Small tables with named rows and columns. After each table, cells are looked up by row and column.

Vid
         Bog  Nuviki  Nubelug  Lur  Lekar  Ren  Bisop
Bev      0.6     0.5      0.5  0.5    0.6  0.4    0.5
Vir      0.6     0.5      0.5  0.5    0.8  0.5    0.4
Lam      0.6     0.5      0.5  0.5    0.5  0.4    0.5
Mapo     0.4     0.5      0.5  0.5    0.4  0.4    0.5
Meb      0.7     0.4      0.5  0.5    0.7  0.4    0.4
Tef      0.2     0.6      0.5  0.4    0.4  0.6    0.5
Pududib  0.6     0.5      0.5  0.5    0.6  0.5    0.5
Bofab    0.6     0.4      0.4  0.6    0.4  0.2    0.6

Bisop of Pududib is 0.5
Bisop of Meb is 0.4
Bisop of Bev is 0.5
Bisop of Bofab is 0.6
Nuviki of Vir is 0.5
Bog of Bev is 0.6
Bisop of Lam is 0.5
Bog of Bofab is 0.6
Which row has the largest Lekar? Vir

Zedudal
         Nagovaf  Fofi  Vemel   Zel  Lomaru  Mupef
Kenina      4746  2475   2366  9250     465   1789
Gupegid     6131  4942   2813  8689    1540   2429
Zag         6949  4623   1591  4175    5525   4379

Kenina, Fofi -> 2475
Gupegid, Nagovaf -> 6131
Kenina, Vemel -> 2366
Kenina, Nagovaf -> 4746
Gupegid, Mupef -> 2429
Zag, Vemel -> 1591

Table Tipos
         Rezof  Mov  Kisube  Fud  Pufitem  Veluk
Mifufol    169  164       3   15      159     22
Nipu       169  136     152  102      147    126
Kimubit    103  133     252  171      157    208
Guk        152  135     180  143      143    159
Vud        119  145     161  180      142    170
Zopevin    101  166      88   35      182     76
Kuguvi      91  163     118   55      182     99
Rasuran    103  156     123  141      155    138
Geduz      104  155     128  142      155    140
Timil       87  160     130  113      168    131
Kir        148  125     235  202      133    209
Sel         95  149     172  159      157    168
Zunutak    162  151      85   58      155     78
Nenu       183  127     179  160      128    162

Mov of Kir = 125
Veluk of Kir = 209
Pufitem of Nenu = 128
Kisube of Kimubit = 252
Kisube of Guk = 180
Kisube of Rasuran = 123
Rezof of Rasuran = 103
Pufitem of Guk = 143
Fud of Timil = 113
Rezof of Kimubit = 103
Fud of Zopevin = 35
Rezof of Geduz = 104
Veluk of Rasuran = 138
Veluk of Kimubit = 208
Veluk of Zopevin = 76
Kisube of Kir = 235
Rezof of Timil = 87
Veluk of Vud = 170
Veluk of Zunutak = 78

Nopemu:
         Nis  Pakav  Fet  Movakit  Siniral
Dolodo   473    792  743      598      589
Leb      779    674  639      312      314
Teneb    375    833  779      688      675
Dolozas  795    659  627      296      300
Davode   120    929  865      925      903

Teneb, Nis => 375
Davode, Pakav => 929
Dolodo, Fet => 743
Teneb, Movakit => 688
Leb, Movakit => 312
Teneb, Fet => 779
Davode, Movakit => 925
Teneb, Pakav => 833
Dolozas, Movakit => 296
Dolodo, Movakit => 598
Davode, Nis => 120
Teneb, Siniral => 675
Dolodo, Nis => 473
Davode, Fet => 865
Leb, Siniral => 314
Davode, Siniral => 903

Mugol =
|  | Riz | Seg | Delim | Tipu | Rel | Lotinov | Moloro | Zes | Losu | Dotur |
|---|---|---|---|---|---|---|---|---|---|---|
| Lisebu | 4.88 | 2.59 | 2.89 | 2.74 | 2.75 | 6.83 | 2.72 | 8.03 | 2.67 | 4.88 |
| Vifim | 5.62 | 4.25 | 2.65 | 4.33 | 4.38 | 5.51 | 4.32 | 5.23 | 4.52 | 5.67 |
| Duf | 3.55 | 6.34 | 6.69 | 6.08 | 5.92 | 1.90 | 6.02 | 1.00 | 6.04 | 3.60 |
| Bafal | 5.19 | 5.88 | 4.95 | 5.91 | 5.96 | 3.86 | 5.92 | 2.84 | 5.93 | 5.13 |
| Tilif | 5.55 | 4.10 | 2.52 | 4.15 | 4.13 | 5.72 | 4.18 | 5.68 | 4.23 | 5.58 |
| Zepe | 3.46 | 4.68 | 6.34 | 4.63 | 4.63 | 3.57 | 4.61 | 3.82 | 4.51 | 3.42 |

Moloro of Zepe = 4.61
Tipu of Bafal = 5.91
Moloro of Bafal = 5.92
Losu of Zepe = 4.51
Tipu of Duf = 6.08
Tipu of Lisebu = 2.74

Mozonog:
	Tupetid	Pedudel
Fal	67	19
Dup	63	200
Mufo	154	70
Zofev	2	142
Saf	98	171
Gotener	104	46
Burovo	208	2
Bavava	102	137
Veg	51	189

Pedudel of Fal = 19
Tupetid of Saf = 98
Tupetid of Fal = 67
Pedudel of Zofev = 142
Pedudel of Saf = 171
Tupetid of Veg = 51
Pedudel of Veg = 189
Pedudel of Dup = 200
Pedudel of Mufo = 70
Which row has the largest Pedudel? Dup

Vorupet
            Gez   Larefo     Beb
Beli    -66.572  -66.478  96.423
Rikis   -66.911  -69.076  96.610
Gis     -67.190  -67.666  96.402
Gup     -66.052  -66.068  97.632
Fezoza  -30.055  -27.650  50.501
Dob     -22.228  -22.155  44.964
Sel     -66.624  -66.500  96.500
Sif     -62.313  -67.856  98.690
Bikil   -66.766  -69.774  98.108
Beg     -68.265  -69.131  96.928
Govebo  -23.769  -23.448  48.146
Rafaz   -30.544  -17.880  46.558

What is the Larefo of Sel in Vorupet?
-66.500
What is the Larefo of Rikis in Vorupet?
-69.076
What is the Beb of Bikil in Vorupet?
98.108
What is the Larefo of Gis in Vorupet?
-67.666
What is the Larefo of Beli in Vorupet?
-66.478
What is the Larefo of Rafaz in Vorupet?
-17.880
What is the Beb of Beg in Vorupet?
96.928
What is the Larefo of Sif in Vorupet?
-67.856
What is the Gez of Sif in Vorupet?
-62.313
What is the Beb of Gis in Vorupet?
96.402
What is the Larefo of Bikil in Vorupet?
-69.774
What is the Beb of Gup in Vorupet?
97.632
What is the Beb of Sel in Vorupet?
96.500
What is the Larefo of Dob in Vorupet?
-22.155
What is the Gez of Rikis in Vorupet?
-66.911
What is the Beb of Sif in Vorupet?
98.690
What is the Gez of Bikil in Vorupet?
-66.766
Which row has the largest Gez? Dob

Gake
         Zuf  Bot  Barat  Tubep   Paz  Rabagit  Sez  Kibeso
Damapul   59   81   -573   -572  -567     -568   77      48
Nakid    497  564    520    520   530      524  583     477
Tuzedo   553  620    639    638   648      641  641     530

Nakid, Sez: 583
Tuzedo, Zuf: 553
Nakid, Bot: 564
Tuzedo, Tubep: 638
Nakid, Zuf: 497
Damapul, Kibeso: 48
Nakid, Tubep: 520
Damapul, Sez: 77
Tuzedo, Sez: 641
Damapul, Barat: -573
Damapul, Bot: 81
Damapul, Paz: -567
Nakid, Rabagit: 524
Nakid, Barat: 520
Tuzedo, Barat: 639
Damapul, Tubep: -572
Damapul, Rabagit: -568
Tuzedo, Rabagit: 641
Nakid, Kibeso: 477
Tuzedo, Bot: 620

Paguva =
         Sufit  Nud  Detip  Fiz  Dakivi
Geda       -36  -29     12  -15     -14
Sokiret    -36  -60     12  -15     -14
Ginedak    -36   62    -18  -15      -3
Rit        -36   21      5  -15     -14
Lizevum    -26  -71     12  -15     -14
Bufen      -36  -31     12  -15     -14

What is the Sufit of Sokiret in Paguva? -36
What is the Dakivi of Sokiret in Paguva? -14
What is the Detip of Rit in Paguva? 5
What is the Fiz of Geda in Paguva? -15
What is the Fiz of Lizevum in Paguva? -15
What is the Dakivi of Bufen in Paguva? -14
What is the Detip of Ginedak in Paguva? -18
What is the Fiz of Sokiret in Paguva? -15
What is the Dakivi of Lizevum in Paguva? -14
What is the Nud of Ginedak in Paguva? 62
What is the Nud of Lizevum in Paguva? -71
What is the Sufit of Rit in Paguva? -36
What is the Detip of Sokiret in Paguva? 12
What is the Detip of Geda in Paguva? 12

Kida =
|  | Melun | Toforot | Suv | Birazer | Bolokal | Ranu |
|---|---|---|---|---|---|---|
| Kerim | 0.834 | 0.481 | 48.653 | 1.790 | 0.494 | 48.386 |
| Pogusar | 64.485 | 64.631 | 73.128 | 64.561 | 63.530 | 77.806 |
| Vodutem | 69.628 | 69.815 | 75.373 | 69.658 | 68.784 | 80.152 |

What is the Toforot of Kerim in Kida?
0.481
What is the Toforot of Pogusar in Kida?
64.631
What is the Suv of Pogusar in Kida?
73.128
What is the Ranu of Vodutem in Kida?
80.152
What is the Birazer of Kerim in Kida?
1.790
What is the Birazer of Vodutem in Kida?
69.658
What is the Birazer of Pogusar in Kida?
64.561
What is the Suv of Vodutem in Kida?
75.373
What is the Bolokal of Pogusar in Kida?
63.530
What is the Bolokal of Vodutem in Kida?
68.784
What is the Suv of Kerim in Kida?
48.653
What is the Melun of Kerim in Kida?
0.834
What is the Toforot of Vodutem in Kida?
69.815
What is the Melun of Pogusar in Kida?
64.485
What is the Ranu of Kerim in Kida?
48.386
What is the Bolokal of Kerim in Kida?
0.494

